Where the symbols take the elements:
HM: zu>HC, sa>QP, li>MQ
HN: zu>MZ, sa>NH, li>HZ
ZB: zu>TR, sa>QG, li>MG
LC: zu>RM, sa>JG, li>SF
HF: zu>NL, sa>QP, li>BG
ZP: zu>QM, sa>QZ, li>BG
ZJ: zu>HN, sa>MZ, li>QM
NZ: zu>CN, sa>TN, li>NR
TN: zu>PM, sa>ZT, li>NZ
NL: zu>LC, sa>JH, li>BR
BS: zu>QH, sa>SF, li>QM
RM: zu>ZP, sa>JR, li>SL
CN: zu>TN, sa>PM, li>MP
MG: zu>HR, sa>ZB, li>ZT
HT: zu>BR, sa>MN, li>QZ
JH: zu>PM, sa>CG, li>HF
MZ: zu>NH, sa>QM, li>ZJ
DS: zu>JM, sa>JC, li>FM
GF: zu>FB, sa>NR, li>HC
NH: zu>FM, sa>QD, li>FT
QP: zu>HT, sa>BR, li>HF
CT: zu>QN, sa>JM, li>QN
BG: zu>CG, sa>LD, li>JR
HR: zu>ZB, sa>TR, li>FT
QG: zu>DR, sa>CT, li>ZB
BQ: zu>NC, sa>PJ, li>CT
QZ: zu>QP, sa>HT, li>FB
PN: zu>QM, sa>RM, li>LD
QN: zu>BQ, sa>NC, li>PN
QM: zu>ZN, sa>BS, li>DT
NC: zu>HN, sa>HZ, li>QN
BR: zu>MN, sa>CN, li>QP
ZN: zu>BS, sa>LD, li>PN
PJ: zu>HZ, sa>ZJ, li>BQ
QD: zu>DS, sa>JM, li>NH
QH: zu>SF, sa>SL, li>FM
HS: zu>ZP, sa>HF, li>PH
DT: zu>PN, sa>QM, li>JC
MP: zu>ZB, sa>CN, li>MG
HC: zu>MS, sa>GF, li>MN
SL: zu>LC, sa>RM, li>QH
MN: zu>ZP, sa>RC, li>HT
NR: zu>MP, sa>NZ, li>TR
ZT: zu>FB, sa>MS, li>TN
ZD: zu>HH, sa>JR, li>RM
PM: zu>ZT, sa>FT, li>CN
LD: zu>DT, sa>PN, li>JM
JR: zu>PH, sa>BG, li>ZD
HZ: zu>ZJ, sa>HN, li>NC
MQ: zu>CG, sa>HM, li>ZP
MS: zu>GF, sa>FB, li>HM
FT: zu>MG, sa>HR, li>PM
CG: zu>HM, sa>HC, li>PH
TR: zu>QG, sa>BQ, li>NZ
FB: zu>NR, sa>MP, li>MS
RC: zu>PM, sa>MQ, li>MN
JG: zu>ZD, sa>HH, li>LC
HH: zu>JR, sa>PH, li>BG
PH: zu>BG, sa>HS, li>HH
JC: zu>ZJ, sa>DT, li>DS
SF: zu>SL, sa>LC, li>BS
DR: zu>CT, sa>QN, li>TR
JM: zu>JC, sa>LD, li>QD
FM: zu>QD, sa>DS, li>MG

In the rows, zero is written as 21.

The rows follow the links: the fewer symbols apart two elements are, the more alike their rows tend to be.

Each row is also shifted at random along 3 hidden directions that mean nothing.

Each row, then its element:
[ 20  19  17  24  18  25  18  22  26  17  18  17  23  21  21  22  21  21  21  17  21  27  23  20  22  20  18  17  27  26  19  20  20  22  15  22  25  18]: RC
[ 29  22  25  17  24  22  19  18  18  24  20  21  20  25  26  17  15  18  24  23  21  18  25  23  21  24  24  18  21  19  26  22  25  22  20  23  17  21]: ZJ
[ 12  22  17  23  16  16  28  24  13  24  18  25  23  23  25  27  25  18  18  27  11  23  18  24  22  26  16  29  23  24  18  22  20  18  23  11  22  23]: CN
[ 24  21  27  22  25  28  20  22  25  23  21  21  21  23  25  20  21  20  22  23  26  20  23  19  21  21  23  20  16  15  24  24  22  22  22  25  16  21]: PN
[ 24  22  25  21  22  26  16  22  20  24  18  23  24  26  27  22  21  19  21  28  17  22  19  17  24  24  21  22  19  16  22  22  17  20  21  21  18  20]: DS
[ 21  22  25  20  21  26  15  20  24  21  19  25  23  27  27  22  19  20  23  22  22  22  20  15  25  21  22  20  20  17  25  22  17  24  19  26  16  19]: NH
[ 18  23  22  17  22  15  24  19  17  22  23  26  17  23  23  19  17  20  23  20  23  17  23  25  20  22  24  22  20  22  25  22  26  24  22  22  17  24]: CT
[ 32  18  16  16  18  14  24  26  21  20  25  26  21  24  19  26  25  20  18  21  20  21  17  20  21  22  24  25  25  25  21  18  20  25  21  21  22  19]: MP
[ 23  23  25  24  25  26  16  21  25  21  24  21  23  18  17  21  25  26  22  23  23  20  16  15  23  18  23  23  16  16  19  20  15  18  27  23  22  21]: SF
[ 32  17  16  21  21  23  24  24  29  19  24  14  20  18  17  20  23  20  19  14  29  24  28  25  17  20  21  16  25  26  20  21  26  25  16  24  26  20]: CG
[ 14  19  15  23  16  22  29  26  25  19  20  22  22  22  25  27  25  17  17  16  25  27  25  25  20  22  17  22  26  27  21  24  24  27  15  19  23  21]: GF
[ 17  21  22  25  24  23  27  23  28  20  27  20  19  15  16  21  26  25  20  16  31  20  23  23  18  17  23  22  17  20  20  25  24  22  24  23  22  25]: JG
[ 31  21  21  13  23  12  16  18  21  16  26  26  18  23  16  18  17  25  25  17  24  16  17  18  22  18  29  19  24  23  24  15  21  25  23  28  21  19]: DR
[ 23  20  21  24  24  25  18  20  33  14  27  16  19  15  12  17  22  28  23  10  34  22  23  19  20  13  24  16  21  22  19  20  21  23  20  30  25  20]: BG
[ 26  21  26  22  24  29  17  21  24  23  20  21  23  23  25  21  21  20  22  23  23  21  22  17  23  21  22  20  18  16  24  23  19  22  21  24  17  20]: LD
[  9  23  20  27  17  25  11  17  24  16  15  17  26  19  20  20  20  25  24  18  18  28  21  17  26  19  15  16  27  25  18  19  15  18  17  22  27  18]: HT
[ 32  23  23  22  26  18  13  17  17  21  24  17  22  15  10  14  20  29  24  26  15  17  15  19  21  19  25  19  19  19  17  15  18  12  29  21  26  20]: JR
[ 24  19  16  19  17  19  25  27  25  17  23  25  21  24  21  28  26  20  18  16  25  24  20  19  21  20  21  24  25  26  21  20  20  27  18  22  22  20]: ZT
[ 25  19  17  22  19  21  26  23  16  26  17  15  23  20  23  21  21  16  18  26  12  24  26  28  19  28  17  20  25  25  19  21  25  17  18  13  25  21]: HM

Start, symbols taken left to right, then the element you end at.
Answers are names.
[ 30  21  27  22  25  28  15  21  23  24  21  21  23  23  22  20  21  21  22  26  20  20  19  15  23  21  23  20  17  15  22  21  17  19  23  24  19  20]
zu sa zu zu: LC
[ 21  22  24  25  25  23  21  22  22  23  24  19  21  16  16  20  25  25  21  24  21  19  18  20  20  19  23  23  16  17  18  21  19  17  27  20  23  23]
li li zu: QH
[ 16  21  20  26  23  23  27  21  23  22  22  15  20  15  18  18  22  22  21  18  24  22  26  28  17  20  19  19  20  23  19  24  27  19  21  19  25  24]
zu zu sa sa: SF
[ 19  23  25  25  25  22  19  19  17  25  22  19  23  16  16  18  23  26  22  28  15  19  17  21  21  21  22  23  16  16  17  20  18  12  29  18  24  23]
sa sa li: JR
[ 17  23  25  26  24  25  18  21  22  22  23  21  23  17  17  21  25  25  21  25  20  20  17  17  22  19  22  24  15  16  18  21  16  16  27  20  22  23]
sa li li li: FM
[ 16  20  19  27  21  25  28  23  23  23  20  14  21  15  19  22  25  20  19  20  23  25  27  27  18  22  17  21  21  23  18  25  24  19  19  17  25  24]
sa zu sa sa: HR
[ 12  21  18  26  19  20  27  22  13  27  16  15  24  17  22  21  23  18  19  29   9  24  24  29  19  28  15  23  23  24  16  23  23  13  22   9  27  23]
sa li li sa: PH
[ 31  20  25  22  25  27  19  24  26  23  24  21  22  21  21  22  24  21  20  24  25  19  20  17  21  20  24  22  16  15  22  22  19  21  24  23  19  21]
sa sa zu: RM
[ 17  22  26  23  22  31  22  23  26  23  19  21  22  24  28  23  22  18  20  21  27  23  25  19  22  22  20  21  17  16  24  26  21  24  18  24  16  22]
li zu li: QM
[ 22  21  25  21  22  28  18  22  27  21  20  23  22  26  27  23  21  19  21  20  27  22  22  16  24  21  22  20  19  17  24  24  19  25  19  26  16  20]
zu li sa: JC
[ 12  24  26  24  21  28  16  19  21  23  16  23  24  24  28  22  20  20  23  26  18  23  21  16  26  23  19  21  19  16  23  24  16  20  21  22  18  21]
sa li li: DS
[ 20  21  19  18  19  13  29  24  16  23  24  28  19  24  22  25  23  20  19  23  19  19  18  24  20  23  23  27  22  23  22  21  23  23  24  18  19  23]
li zu li: FT
[ 29  22  20  15  22  12  20  20  17  19  26  27  18  23  17  21  19  24  23  20  21  17  16  20  21  20  26  23  22  23  23  17  21  23  24  24  20  20]
li zu zu zu: DR
